Below is a small trained network, with its code and all its weights. Each question gives an input and a target symbol and asks what happens when units are switched off, that is, made to give their printed mean instead of their output.

import numpy as np


def w(rows, s, z=0):
    codes = np.array(rows[::2]) - 128.0
    scale = np.full(codes.shape[1], s)
    scale[-1] = z or s
    return codes * scale


def f(y):
    return y / 2 * (1 + np.tanh(0.7978845608 * (y + 0.044715 * y**3)))


def softmax(a):
    e = np.exp(a - a.max(-1, keepdims=True))
    return e / e.sum(-1, keepdims=True)


def log_softmax(a):
    a = a - a.max(-1, keepdims=True)
    return a - np.log(np.exp(a).sum(-1, keepdims=True))


def net(x, mask):
    ids = ['αβεζηθμξπστφψ'.index(c) for c in x.split()]
    T = len(ids)
    res = E[ids] + P[:T]
    u = 0
    for l in range(2):
        q, k, v = (res @ M[l].T for M in (Q, K, V))
        z = softmax(np.where(np.tri(T) > 0, q @ k.T / 2**0.5, -1e9)) @ v
        res = res + np.where(mask[u], z, O[l][:, -1]) @ O[l][:, :-1]
        u += 1
        y = f(res @ A[l][:, :-1].T + A[l][:, -1])
        res = res + np.where(mask[u : u + 8], y, B[l][:, -1]) @ B[l][:, :-1]
        u += 8
    return log_softmax(res[-1] @ U[:, :-1].T + U[:, -1])


Q, K, V, O, A, B = {}, {}, {}, {}, {}, {}
E = w([
[206,156,89,149,224,41,166,157,227,100,106],'α',
[165,125,175,156,171,215,77,119,54,179,106],'β',
[171,75,142,157,183,186,87,120,60,169,156],'ε',
[92,166,125,100,94,138,107,183,185,233,158],'ζ',
[184,200,57,93,180,173,105,102,116,133,193],'η',
[162,80,196,153,190,157,45,146,102,55,115],'θ',
[159,69,214,190,193,154,112,191,48,142,122],'μ',
[168,120,91,140,36,115,30,207,95,132,115],'ξ',
[59,58,127,81,119,63,171,81,116,186,160],'π',
[130,141,254,208,52,117,109,138,110,118,99],'σ',
[105,86,91,175,108,230,163,85,90,105,39],'τ',
[82,87,160,114,128,209,81,22,186,66,161],'φ',
[116,56,59,32,50,158,46,152,179,108,69],'ψ',
],0.0084)
P = w([
[174,197,126,168,250,90,62,139,180,236,195],'0',
[159,157,33,225,192,99,35,171,128,177,213],'1',
[158,118,21,220,170,84,20,175,94,138,167],'2',
[142,128,78,195,158,103,45,186,95,123,143],'3',
[141,102,103,194,132,146,64,186,92,142,141],'4',
[143,94,144,155,122,137,50,183,77,129,107],'5',
[132,67,140,130,104,128,54,179,59,111,114],'6',
[131,59,153,123,85,167,86,176,73,122,105],'7',
[108,39,156,106,61,180,100,187,70,102,133],'8',
[89,41,195,75,54,177,106,189,73,93,99],'9',
[60,48,212,49,30,186,111,195,68,83,100],'10',
[37,48,254,48,29,195,149,187,78,81,40],'11',
[48,43,236,39,15,187,145,172,70,90,57],'12',
[49,58,228,68,62,168,134,136,47,133,72],'13',
],0.004)
Q[0] = w([
[17,229,54,83,147,51,252,37,204,66,210],'L0H0',
[160,31,207,185,29,216,25,251,34,87,73],'L0H0',
],0.0048)
K[0] = w([
[196,208,51,185,255,76,67,87,173,156,214],'L0H0',
[56,34,129,14,20,237,194,121,98,9,51],'L0H0',
],0.0046)
V[0] = w([
[142,159,189,232,250,180,255,32,51,181,148],'L0H0',
[228,155,231,98,199,13,66,241,81,194,252],'L0H0',
],0.0042)
O[0] = w([
[229,177,140,39,154,78,211,107,31,52,212,6],'L0H0',
[219,99,254,38,131,127,58,156,171,197,183,200],'L0H0',
],0.0066,0.0012)
A[0] = w([
[118,47,131,2,121,46,156,59,109,185,134,185],'L0N0',
[129,49,182,213,225,229,14,45,152,44,181,237],'L0N1',
[87,67,107,148,155,92,68,242,145,246,89,253],'L0N2',
[50,55,207,71,26,49,136,68,103,136,104,231],'L0N3',
[194,51,136,39,102,50,164,61,98,198,145,137],'L0N4',
[134,48,233,217,181,184,169,191,33,69,190,208],'L0N5',
[13,30,65,177,113,53,98,125,207,155,28,139],'L0N6',
[164,123,210,97,151,204,57,208,32,203,172,212],'L0N7',
],0.0049,0.003)
B[0] = w([
[122,79,110,193,201,197,182,60,150,214,205,141],'L0N0',
[134,175,124,44,141,149,52,61,191,32,46,240],'L0N1',
[134,82,59,176,167,46,67,199,182,218,137,239],'L0N2',
[58,57,213,225,112,186,187,62,93,165,203,177],'L0N3',
[153,67,101,183,215,161,191,115,139,209,178,139],'L0N4',
[145,44,149,155,91,40,89,46,67,69,2,221],'L0N5',
[155,50,143,205,227,199,161,90,163,210,104,187],'L0N6',
[174,147,179,53,102,90,37,137,43,182,147,254],'L0N7',
],0.0049,0.0062)
Q[1] = w([
[149,205,140,52,141,205,194,149,181,123,217],'L1H0',
[123,178,117,100,162,179,254,165,228,127,203],'L1H0',
],0.0047)
K[1] = w([
[241,230,32,126,200,17,126,176,107,80,125],'L1H0',
[253,219,32,109,243,46,106,167,126,203,141],'L1H0',
],0.0041)
V[1] = w([
[79,102,205,254,67,89,212,156,100,169,171],'L1H0',
[109,207,222,98,44,150,62,83,206,27,124],'L1H0',
],0.0045)
O[1] = w([
[210,93,165,176,44,183,114,219,137,33,172,3],'L1H0',
[148,158,145,188,31,52,82,1,196,139,149,89],'L1H0',
],0.0067,0.0025)
A[1] = w([
[64,99,186,24,170,172,83,42,159,49,129,159],'L1N0',
[172,117,183,87,155,106,177,59,27,58,101,215],'L1N1',
[198,156,196,189,12,88,70,163,138,49,177,147],'L1N2',
[150,117,54,185,203,67,172,233,247,156,169,128],'L1N3',
[48,106,60,195,62,90,120,58,81,95,22,254],'L1N4',
[137,239,67,120,208,188,65,178,16,100,168,209],'L1N5',
[244,167,54,130,204,36,114,225,157,2,103,185],'L1N6',
[94,121,86,118,59,21,123,248,69,248,166,141],'L1N7',
],0.0043,0.0031)
B[1] = w([
[95,162,236,1,175,153,149,142,154,121,193,196],'L1N0',
[139,70,204,110,106,120,231,49,29,44,117,210],'L1N1',
[216,115,93,185,56,237,98,53,203,146,172,172],'L1N2',
[201,193,187,112,95,89,231,87,160,118,143,170],'L1N3',
[72,227,65,186,156,88,136,99,130,80,59,254],'L1N4',
[155,206,16,187,115,227,155,175,24,180,120,191],'L1N5',
[251,240,84,139,99,146,214,202,163,117,146,158],'L1N6',
[20,112,132,88,2,14,121,216,77,39,86,184],'L1N7',
],0.0044,0.0056)
U = w([
[22,135,160,63,42,45,63,210,131,155,90,109],'α',
[244,90,118,164,29,182,51,77,210,118,204,161],'β',
[92,196,21,184,72,116,237,115,35,8,91,254],'ε',
[137,43,212,71,149,47,152,132,68,104,62,43],'ζ',
[164,110,141,73,106,207,142,232,105,48,124,113],'η',
[205,182,164,141,178,72,255,135,236,136,109,200],'θ',
[59,127,195,20,173,129,82,78,217,83,127,67],'μ',
[135,176,191,118,130,178,192,103,113,215,95,10],'ξ',
[111,127,53,240,233,221,54,145,228,184,69,80],'π',
[105,141,134,95,119,162,150,131,145,152,109,53],'σ',
[78,27,150,127,208,122,213,82,71,186,242,180],'τ',
[73,191,84,189,67,53,132,35,139,147,96,115],'φ',
[121,230,54,102,130,228,99,80,100,197,202,234],'ψ',
],0.0042,0.0033)

Each question gives the input, a string of symbols that net reads in full, and the target symbol t.
The units are the heads (2 rows each of Q, K, V and O) and the neurons (one row each of A and B). Each row of codes is followed by its name. A weight is (code - 128) times the scale printed after its matrix; where a second scale follows, it is the last column's (O, A, B and U).
mask holds one flag per unit, layer by layer, with each layer's heads first. A switched-off unit (its flag False) gives its mean, the last column of its rows in O or B, instead of its output. The means were averaged over made-up inputs and are rounded, as every weight is.
A unit's drop is (log p(t) with every unit on - log p(t) with that unit switched off) / (log p(t) with every unit on - log p(t) with every unit switched off).
The circuit of an input: a set's keep is (log p(t) with only the set's units on - log p(t) with every unit switched off) / (log p(t) with every unit on - log p(t) with every unit switched off). Starting from the 12 units with the biggest drops (on a tie, the unit counted first), units are removed one at a time, each time the one whose removal leaves the highest keep (on an exact tie, the one counted first), for as long as the keep stays at least 0.8.
circuit, biggest first: the units of the circuit, biggest drop first
k most important neurons: the k neurons with the biggest drops, biggest first
k most important neurons of layer l: the k neurons of layer l with the biggest drops, biggest first
input α θ ε β ψ ψ ξ β, target π: circuit, biggest first -> L0H0; L0N6; L0N2
input ζ τ η η ξ φ φ σ μ μ ε μ σ σ, target β: circuit, biggest first -> L1H0; L1N2; L0N3
input ξ ξ α, target θ: most important neuron -> L1N3
input σ β μ π ε ε μ φ, target μ: circuit, biggest first -> L0N1; L1N0; L1N5
input π ζ η β η μ θ ε, target ζ: circuit, biggest first -> L0H0; L0N5; L0N7; L1N1
input ζ ψ τ ξ ξ β ψ σ, target π: circuit, biggest first -> L0H0; L0N6; L1N1
input ε η η φ σ ξ β τ ξ μ, target ε: circuit, biggest first -> L0H0; L1N4; L0N5
input π α θ η α, target θ: 2 most important neurons -> L1N6; L1N3
input π ψ η η θ β σ ζ ξ, target β: circuit, biggest first -> L1H0; L0N3; L1N2
input ψ ε θ, target π: circuit, biggest first -> L0H0; L0N2; L1N1
input π θ τ μ μ π ξ, target η: circuit, biggest first -> L1H0; L0N3; L0N0; L0N1
input ε η σ μ μ α τ π τ μ ζ σ μ, target β: circuit, biggest first -> L1H0; L1N2; L0N3; L0N5
input μ β ε τ ψ ε σ φ τ ψ θ, target π: circuit, biggest first -> L0H0; L0N6
input τ μ β σ ξ σ ε η σ θ β μ ε, target β: most important neuron -> L0N3
input σ β π π ψ σ μ, target π: circuit, biggest first -> L0H0; L0N2
input σ π η ψ ξ, target π: 2 most important neurons of layer 1 -> L1N1; L1N0
input μ θ ψ, target π: 2 most important neurons of layer 0 -> L0N6; L0N7
input φ ξ β, target φ: 2 most important neurons of layer 0 -> L0N1; L0N2
input τ ψ η μ α η τ β ζ π σ θ, target β: 2 most important neurons -> L1N2; L0N3
input ε σ φ ψ μ φ ε τ τ ξ, target ε: circuit, biggest first -> L0H0
input φ φ ε σ, target φ: 3 most important neurons -> L0N1; L1N4; L0N2
input μ τ μ ε ε η ζ, target α: 3 most important neurons -> L1N7; L0N6; L0N1
input π α η ζ ξ, target α: 2 most important neurons of layer 1 -> L1N7; L1N1
input η ε μ φ τ θ μ σ τ β, target ε: 2 most important neurons of layer 1 -> L1N4; L1N1
input η β φ ξ ξ ξ ε ε η θ, target μ: 3 most important neurons -> L0N1; L1N0; L1N5
